Below is a small trained network, with its code and all its weights. Each question gives an input and a class and asks what happens when units are switched off, that is, made to give their printed mean instead of their output.

import numpy as np


def w(rows, s, z=0):
    codes = np.array(rows[::2]) - 128.0
    scale = np.full(codes.shape[1], s)
    scale[-1] = z or s
    return codes * scale


def norm(h):
    return h / np.sqrt((h * h).mean(-1, keepdims=True) + 1e-5)


def f(y):
    return y / 2 * (1 + np.tanh(0.7978845608 * (y + 0.044715 * y**3)))


def log_softmax(a):
    a = a - a.max(-1, keepdims=True)
    return a - np.log(np.exp(a).sum(-1, keepdims=True))


def net(x, mask):
    res = np.array(x, float).reshape(1, 8) / 4 @ E
    u = 0
    for l in range(4):
        y = f(norm(res) @ A[l][:, :-1].T + A[l][:, -1])
        res = res + np.where(mask[u : u + 4], y, B[l][:, -1]) @ B[l][:, :-1]
        u += 4
    return log_softmax(norm(res)[-1] @ U[:, :-1].T + U[:, -1])


A, B = {}, {}
E = w([
[77,123,17,62,181,174,41,107,105],'x0',
[133,127,128,136,133,129,125,136,124],'x1',
[126,128,124,136,136,119,126,137,135],'x2',
[128,130,129,132,127,128,126,120,129],'x3',
[181,8,99,150,148,103,175,80,135],'x4',
[129,122,128,134,132,127,128,142,135],'x5',
[64,120,192,86,254,160,139,74,117],'x6',
[131,130,131,133,130,120,115,125,121],'x7',
],0.004)
A[0] = w([
[127,173,233,154,50,133,146,146,170,127],'0.n1',
[107,205,253,100,154,123,119,132,160,97],'0.n2',
[141,119,154,157,97,130,114,154,112,70],'0.n3',
[131,126,155,134,125,129,118,139,121,2],'0.n4',
],0.0035)
B[0] = w([
[118,138,63,151,139,74,136,112,92,247],'0.n1',
[155,155,51,163,192,197,208,114,71,204],'0.n2',
[126,107,117,46,179,96,142,104,147,93],'0.n3',
[95,115,196,54,255,161,157,115,124,39],'0.n4',
],0.0065,0.0016)
A[1] = w([
[122,63,253,133,167,124,168,97,145,3],'1.n1',
[89,150,217,139,191,154,186,123,117,167],'1.n2',
[86,116,152,44,245,171,86,86,147,47],'1.n3',
[89,61,127,149,136,114,128,103,144,202],'1.n4',
],0.006,0.0016)
B[1] = w([
[113,171,177,61,118,121,2,84,164,166],'1.n1',
[145,189,75,185,175,174,142,70,156,192],'1.n2',
[170,113,158,151,47,7,178,194,77,254],'1.n3',
[220,115,129,105,123,96,141,119,124,166],'1.n4',
],0.006,0.0049)
A[2] = w([
[158,99,114,213,54,139,138,170,164,133],'2.n1',
[26,124,143,109,74,196,20,168,154,90],'2.n2',
[102,172,223,157,163,178,107,2,147,186],'2.n3',
[81,157,153,176,161,89,120,142,132,1],'2.n4',
],0.0042,0.00082)
B[2] = w([
[76,122,225,49,244,158,132,53,73,255],'2.n1',
[251,186,107,35,78,173,12,155,225,147],'2.n2',
[134,192,78,163,252,105,133,155,248,161],'2.n3',
[135,171,98,114,20,199,151,53,80,128],'2.n4',
],0.0038,0.0025)
A[3] = w([
[167,19,3,116,98,166,75,91,122,8],'3.n1',
[146,91,208,180,72,144,127,97,142,148],'3.n2',
[32,238,111,205,64,70,165,186,65,81],'3.n3',
[116,238,136,136,110,90,154,168,50,85],'3.n4',
],0.0042,0.0015)
B[3] = w([
[55,226,65,213,234,207,240,98,107,161],'3.n1',
[156,81,99,38,154,72,86,214,51,153],'3.n2',
[22,18,188,95,144,200,91,124,148,254],'3.n3',
[62,5,192,67,86,254,165,207,194,220],'3.n4',
],0.0047,0.0041)
U = w([
[20,44,233,108,71,186,140,199,133,177],'0',
[98,195,48,215,208,185,225,95,102,223],'1',
[209,34,136,133,93,2,162,114,71,186],'2',
[176,201,203,137,198,59,68,58,229,2],'3',
[135,213,63,84,55,160,31,169,153,47],'4',
],0.0075,0.0018)

Each question gives the input, the list of numbers given to net, and the class t.
The units are the neurons (one row each of A and B). Each row of codes is followed by its name. A weight is (code - 128) times the scale printed after its matrix; where a second scale follows, it is the last column's (A, B and U).
mask holds one flag per neuron, layer by layer. A switched-off neuron (its flag False) gives its mean, the last column of its row in B, instead of its output. The means were averaged over made-up inputs and are rounded, as every weight is.
A unit's drop is (log p(t) with every unit on - log p(t) with that unit switched off) / (log p(t) with every unit on - log p(t) with every unit switched off).
The circuit of an input: a set's keep is (log p(t) with only the set's units on - log p(t) with every unit switched off) / (log p(t) with every unit on - log p(t) with every unit switched off). Starting from the 12 units with the biggest drops (on a tie, the unit counted first), units are removed one at a time, each time the one whose removal leaves the highest keep (on an exact tie, the one counted first), for as long as the keep stays at least 0.8.
units of the circuit, in order: the units of the circuit, biggest drop first
unit that matters most: the unit with the biggest drop
top k neurons: the k neurons with the biggest drops, biggest first
top k neurons in layer l: the k neurons of layer l with the biggest drops, biggest first
drop when u is switched off: that unit's drop, to one decimal
input [-6,-7,-6,4,1,-1,8,-8], class 3: top 2 neurons => [1.n1 3.n1]
input [-1,7,-7,8,-8,4,1,0], class 1: units of the circuit, in order => [0.n2]
input [6,-8,5,-4,-6,1,2,7], class 0: units of the circuit, in order => [1.n3 3.n4]
input [5,4,1,-1,1,0,2,2], class 2: top 3 neurons in layer 1 => [1.n3 1.n4 1.n2]
input [-7,8,-2,-6,7,-4,3,-1], class 3: units of the circuit, in order => [1.n1 1.n3]
input [-8,5,7,4,2,-2,1,-8], class 3: units of the circuit, in order => [1.n3 1.n1]
input [2,6,-7,-8,2,1,4,-7], class 2: top 2 neurons => [1.n3 1.n4]
input [-1,3,0,5,0,-5,-8,4], class 0: top 3 neurons => [1.n4 1.n1 2.n1]
input [7,1,7,0,8,-2,-1,-5], class 1: top 2 neurons => [3.n1 1.n3]
input [6,2,-4,-5,1,-2,7,-7], class 2: top 2 neurons => [1.n3 1.n4]
input [-3,-4,-5,-8,8,-5,6,3], class 3: units of the circuit, in order => [1.n1 2.n3]
input [1,-7,-6,1,4,8,-3,7], class 1: top 2 neurons => [1.n3 3.n1]
input [0,-1,-5,-1,0,-5,-8,5], class 0: top 2 neurons => [1.n1 1.n4]
input [-5,8,-4,0,-3,5,7,-2], class 1: unit that matters most => 0.n2
input [-8,-2,-4,6,-7,-5,4,4], class 1: top 2 neurons => [0.n2 1.n2]
input [0,2,4,-4,3,-7,7,-8], class 3: top 2 neurons in layer 1 => [1.n1 1.n2]
input [-5,8,5,-1,0,-7,6,7], class 1: top 2 neurons => [0.n2 1.n2]
input [0,4,0,-7,-7,1,4,8], class 1: top 3 neurons => [0.n2 1.n2 2.n3]
input [3,0,6,-6,2,8,0,7], class 1: top 2 neurons => [1.n3 3.n1]
input [1,3,4,-2,1,5,5,3], class 2: top 2 neurons in layer 1 => [1.n3 1.n4]
input [0,0,-4,4,-3,8,-6,3], class 0: unit that matters most => 1.n1
input [-4,4,2,1,2,-2,4,-1], class 3: drop when 1.n1 is switched off => 0.6
input [7,-3,7,0,5,1,3,2], class 2: drop when 3.n1 is switched off => 0.0
input [6,0,6,-1,8,7,6,8], class 2: drop when 1.n3 is switched off => 0.9
input [5,2,-8,-7,3,7,8,2], class 2: drop when 1.n3 is switched off => 1.4
